Below are the code and all the weights of a small trained network. Each question names an input and a class and asks about switching units off, where a switched-off unit gives its printed mean instead of its output.

import numpy as np


def w(rows, s, z=0):
    codes = np.array(rows[::2]) - 128.0
    scale = np.full(codes.shape[1], s)
    scale[-1] = z or s
    return codes * scale


def f(y):
    return np.maximum(y, 0)


def log_softmax(a):
    a = a - a.max(-1, keepdims=True)
    return a - np.log(np.exp(a).sum(-1, keepdims=True))


def net(x, mask):
    res = np.array(x, float).reshape(1, 7) / 4 @ E
    y = f(res @ A[0][:, :-1].T + A[0][:, -1])
    res = res + np.where(mask, y, B[0][:, -1]) @ B[0][:, :-1]
    return log_softmax(res[-1] @ U[:, :-1].T + U[:, -1])


A, B = {}, {}
E = w([
[122,127,127,131,130],'x0',
[152,188,2,60,85],'x1',
[137,139,136,124,125],'x2',
[137,140,143,121,129],'x3',
[4,123,170,117,25],'x4',
[138,105,119,120,127],'x5',
[159,65,157,200,44],'x6',
],0.01)
A[0] = w([
[171,165,62,118,1,119],'n1',
[162,193,65,41,188,113],'n2',
[142,141,71,71,184,73],'n3',
[134,114,116,110,137,36],'n4',
[153,149,79,108,147,71],'n5',
[33,159,128,60,97,196],'n6',
[88,72,176,161,74,2],'n7',
[227,83,109,213,168,226],'n8',
],0.0093,0.0042)
B[0] = w([
[78,62,126,69,255,225],'n1',
[206,185,66,191,104,254],'n2',
[232,179,123,198,54,204],'n3',
[82,114,77,104,101,131],'n4',
[211,191,87,236,56,177],'n5',
[23,110,178,20,132,222],'n6',
[238,148,182,243,11,196],'n7',
[155,64,216,6,177,243],'n8',
],0.0062,0.01)
U = w([
[88,145,120,67,246,216],'0',
[58,71,182,106,171,205],'1',
[119,145,120,197,48,3],'2',
],0.011,0.0051)

Each question gives the input, the list of numbers given to net, and the class t.
The units are the neurons (one row each of A and B). Each row of codes is followed by its name. A weight is (code - 128) times the scale printed after its matrix; where a second scale follows, it is the last column's (A, B and U).
mask holds one flag per neuron, in row order. A switched-off neuron (its flag False) gives its mean, the last column of its row in B, instead of its output. The means were averaged over made-up inputs and are rounded, as every weight is.
A unit's drop is (log p(t) with every unit on - log p(t) with that unit switched off) / (log p(t) with every unit on - log p(t) with every unit switched off).
The circuit of an input: a set's keep is (log p(t) with only the set's units on - log p(t) with every unit switched off) / (log p(t) with every unit on - log p(t) with every unit switched off). Starting from all 8 units, units are removed one at a time, each time the one whose removal leaves the highest keep (on an exact tie, the one counted first), for as long as the keep stays at least 0.8.
circuit, biggest first: the units of the circuit, biggest drop first
unit that matters most: the unit with the biggest drop
top k neurons: the k neurons with the biggest drops, biggest first
drop when u is switched off: that unit's drop, to one decimal
input [8,7,2,7,-4,5,6], class 0: unit that matters most -> n1
input [-8,-3,-8,-7,-2,-6,8], class 1: top 4 neurons -> n8; n2; n3; n5
input [-6,6,0,7,-7,7,0], class 2: top 3 neurons -> n3; n5; n2
input [7,3,6,2,3,-8,8], class 1: top 4 neurons -> n1; n2; n3; n5
input [2,1,-8,5,-1,-7,5], class 0: circuit, biggest first -> n7; n3
input [6,7,3,0,5,1,-1], class 0: top 2 neurons -> n1; n7
input [3,4,6,2,4,8,8], class 1: top 4 neurons -> n1; n2; n3; n5
input [4,-6,-8,8,3,-5,5], class 2: top 2 neurons -> n7; n1
input [8,-2,3,1,-3,-1,8], class 1: top 2 neurons -> n8; n2
input [7,7,-4,-8,-2,-2,-3], class 2: drop when n2 is switched off -> 0.2
input [7,2,7,-3,-8,1,-2], class 2: drop when n5 is switched off -> 0.3
input [4,7,0,-7,-3,-2,4], class 0: drop when n1 is switched off -> 1.5
input [-7,2,2,-8,-3,-3,-2], class 2: drop when n1 is switched off -> 0.3
input [5,8,-1,-3,-1,-2,7], class 0: circuit, biggest first -> n1
input [7,3,0,-3,0,1,3], class 0: top 2 neurons -> n7; n1
